Below is a small trained network, with its code and all its weights. Each question gives an input and a class and asks what happens when units are switched off, that is, made to give their printed mean instead of their output.

import numpy as np


def w(rows, s, z=0):
    codes = np.array(rows[::2]) - 128.0
    scale = np.full(codes.shape[1], s)
    scale[-1] = z or s
    return codes * scale


def norm(h):
    return h / np.sqrt((h * h).mean(-1, keepdims=True) + 1e-5)


def f(y):
    return y / 2 * (1 + np.tanh(0.7978845608 * (y + 0.044715 * y**3)))


def log_softmax(a):
    a = a - a.max(-1, keepdims=True)
    return a - np.log(np.exp(a).sum(-1, keepdims=True))


def net(x, mask):
    res = np.array(x, float).reshape(1, 6) / 4 @ E
    u = 0
    for l in range(2):
        y = f(norm(res) @ A[l][:, :-1].T + A[l][:, -1])
        res = res + np.where(mask[u : u + 15], y, B[l][:, -1]) @ B[l][:, :-1]
        u += 15
    return log_softmax(norm(res)[-1] @ U[:, :-1].T + U[:, -1])


A, B = {}, {}
E = w([
[215,84,50,136,156,37,2],'x0',
[243,119,109,220,56,90,219],'x1',
[117,127,100,118,127,129,131],'x2',
[209,72,161,149,58,239,88],'x3',
[107,110,113,127,118,126,132],'x4',
[89,219,68,251,95,166,46],'x5',
],0.0061)
A[0] = w([
[176,107,130,171,125,83,162,45],'L0N1',
[116,151,137,88,111,154,140,115],'L0N2',
[163,74,137,132,130,203,121,82],'L0N3',
[94,141,130,142,160,4,121,65],'L0N4',
[185,62,119,113,123,202,78,32],'L0N5',
[148,97,134,91,125,83,31,107],'L0N6',
[126,173,132,175,125,117,73,69],'L0N7',
[157,134,153,178,116,74,155,57],'L0N8',
[129,136,154,142,84,110,152,111],'L0N9',
[176,92,146,26,116,93,122,5],'L0N10',
[157,107,103,130,123,205,99,94],'L0N11',
[91,167,145,134,162,67,153,102],'L0N12',
[158,103,93,136,98,66,106,156],'L0N13',
[96,140,188,65,145,118,32,41],'L0N14',
[118,147,121,103,136,132,99,68],'L0N15',
],0.011,0.0022)
B[0] = w([
[142,94,62,112,115,145,142,196],'L0N1',
[133,134,146,117,141,155,157,160],'L0N2',
[124,147,144,68,100,107,138,214],'L0N3',
[144,166,153,80,79,96,99,232],'L0N4',
[136,169,130,76,98,82,100,249],'L0N5',
[153,191,170,148,194,200,122,254],'L0N6',
[84,117,145,179,105,97,135,196],'L0N7',
[98,108,58,92,119,137,142,180],'L0N8',
[125,138,111,107,150,156,140,157],'L0N9',
[94,83,167,188,131,44,152,225],'L0N10',
[109,140,136,106,89,88,127,208],'L0N11',
[146,135,167,77,71,129,115,199],'L0N12',
[164,174,139,140,171,178,123,229],'L0N13',
[122,60,6,93,106,164,158,234],'L0N14',
[124,106,90,130,114,119,106,137],'L0N15',
],0.018,0.0045)
A[1] = w([
[119,122,119,96,72,123,158,108],'L1N1',
[154,169,179,134,196,199,137,156],'L1N2',
[66,101,148,251,124,90,82,44],'L1N3',
[103,112,159,156,169,193,174,42],'L1N4',
[73,152,116,113,119,163,66,113],'L1N5',
[166,76,178,130,74,169,77,148],'L1N6',
[69,50,86,123,173,146,84,6],'L1N7',
[117,177,150,92,122,87,113,3],'L1N8',
[145,98,94,120,120,76,69,182],'L1N9',
[121,54,179,173,163,87,144,17],'L1N10',
[107,61,174,139,185,101,140,45],'L1N11',
[156,181,105,163,83,135,142,89],'L1N12',
[183,82,59,157,131,119,166,93],'L1N13',
[156,94,124,163,175,116,78,109],'L1N14',
[74,129,170,114,134,161,142,93],'L1N15',
],0.015,0.0024)
B[1] = w([
[140,155,141,202,175,126,50,254],'L1N1',
[57,180,133,242,131,183,155,198],'L1N2',
[224,10,190,180,174,4,199,180],'L1N3',
[141,218,130,161,162,124,64,158],'L1N4',
[190,51,167,108,150,72,193,214],'L1N5',
[37,197,54,80,130,23,146,149],'L1N6',
[120,60,73,87,147,194,125,181],'L1N7',
[109,125,77,88,51,109,116,220],'L1N8',
[46,193,182,230,103,195,164,193],'L1N9',
[159,72,189,159,193,39,175,147],'L1N10',
[236,58,130,197,94,59,160,150],'L1N11',
[129,48,162,58,169,113,152,210],'L1N12',
[57,57,92,75,152,205,83,193],'L1N13',
[129,234,130,182,120,148,117,146],'L1N14',
[155,195,89,196,140,167,101,179],'L1N15',
],0.013,0.0064)
U = w([
[126,193,126,48,40,92,102,92],'0',
[124,74,56,86,143,212,124,254],'1',
[181,86,161,175,138,70,168,63],'2',
[150,249,129,175,151,202,116,85],'3',
],0.016,0.00051)

Each question gives the input, the list of numbers given to net, and the class t.
The units are the neurons (one row each of A and B). Each row of codes is followed by its name. A weight is (code - 128) times the scale printed after its matrix; where a second scale follows, it is the last column's (A, B and U).
mask holds one flag per neuron, layer by layer. A switched-off neuron (its flag False) gives its mean, the last column of its row in B, instead of its output. The means were averaged over made-up inputs and are rounded, as every weight is.
A unit's drop is (log p(t) with every unit on - log p(t) with that unit switched off) / (log p(t) with every unit on - log p(t) with every unit switched off).
The circuit of an input: a set's keep is (log p(t) with only the set's units on - log p(t) with every unit switched off) / (log p(t) with every unit on - log p(t) with every unit switched off). Starting from the 12 units with the biggest drops (on a tie, the unit counted first), units are removed one at a time, each time the one whose removal leaves the highest keep (on an exact tie, the one counted first), for as long as the keep stays at least 0.8.
units of the circuit, in order: the units of the circuit, biggest drop first
most important unit: the unit with the biggest drop
k most important neurons: the k neurons with the biggest drops, biggest first
top k neurons in layer l: the k neurons of layer l with the biggest drops, biggest first
drop when u is switched off: that unit's drop, to one decimal
input [-1,2,8,-7,-4,8], class 2: 2 most important neurons -> (L0N7 L1N3)
input [5,-7,8,-3,-6,6], class 1: units of the circuit, in order -> (L0N14)
input [6,0,-6,0,-8,8], class 2: units of the circuit, in order -> (L0N7 L1N3)
input [4,5,-6,-4,-2,-4], class 1: units of the circuit, in order -> (L0N1 L1N13)
input [4,7,2,8,-1,5], class 0: top 2 neurons in layer 0 -> (L0N5 L0N14)
input [8,8,-5,-4,-4,3], class 1: 4 most important neurons -> (L0N1 L0N8 L1N13 L1N12)
input [-3,-5,-7,-4,4,2], class 1: 2 most important neurons -> (L0N14 L0N5)
input [-1,-2,-3,-2,-6,3], class 2: top 4 neurons in layer 0 -> (L0N7 L0N3 L0N5 L0N1)
input [8,-5,1,8,5,5], class 0: top 3 neurons in layer 0 -> (L0N5 L0N11 L0N3)
input [-4,-7,4,-8,-7,8], class 0: 2 most important neurons -> (L0N12 L0N10)
input [-8,5,-5,-8,-4,4], class 0: 2 most important neurons -> (L0N6 L0N12)
input [7,2,-1,-8,-3,1], class 0: 3 most important neurons -> (L0N4 L0N12 L1N8)
input [3,-3,6,5,1,-7], class 2: top 2 neurons in layer 0 -> (L0N10 L0N4)
input [8,-4,-5,-6,-2,5], class 3: units of the circuit, in order -> (L0N6)
input [-8,7,-1,4,-3,-1], class 3: 3 most important neurons -> (L0N14 L1N4 L1N1)
input [-7,-1,-4,4,-7,8], class 2: 2 most important neurons -> (L1N3 L0N6)
input [0,-6,4,-7,-3,-8], class 2: top 2 neurons in layer 0 -> (L0N10 L0N5)
input [2,8,-4,-7,8,6], class 1: top 3 neurons in layer 0 -> (L0N1 L0N8 L0N5)
input [4,3,1,-1,-3,2], class 3: top 2 neurons in layer 0 -> (L0N13 L0N14)
input [8,7,-8,1,6,2], class 3: units of the circuit, in order -> (L0N13)
input [8,2,-8,-6,-1,-7], class 3: top 3 neurons in layer 0 -> (L0N13 L0N6 L0N4)
input [7,-6,8,8,1,-8], class 0: 2 most important neurons -> (L0N5 L0N3)
input [-3,-8,-2,5,0,5], class 1: drop when L0N14 is switched off -> 0.7
input [-6,-2,5,-3,-3,-8], class 2: drop when L1N9 is switched off -> 0.0
input [6,-8,-7,-4,-5,2], class 1: drop when L0N14 is switched off -> 4.9
input [-5,3,-3,-6,-3,5], class 0: drop when L0N12 is switched off -> 0.5
input [5,-4,6,3,-8,0], class 3: most important unit -> L0N6
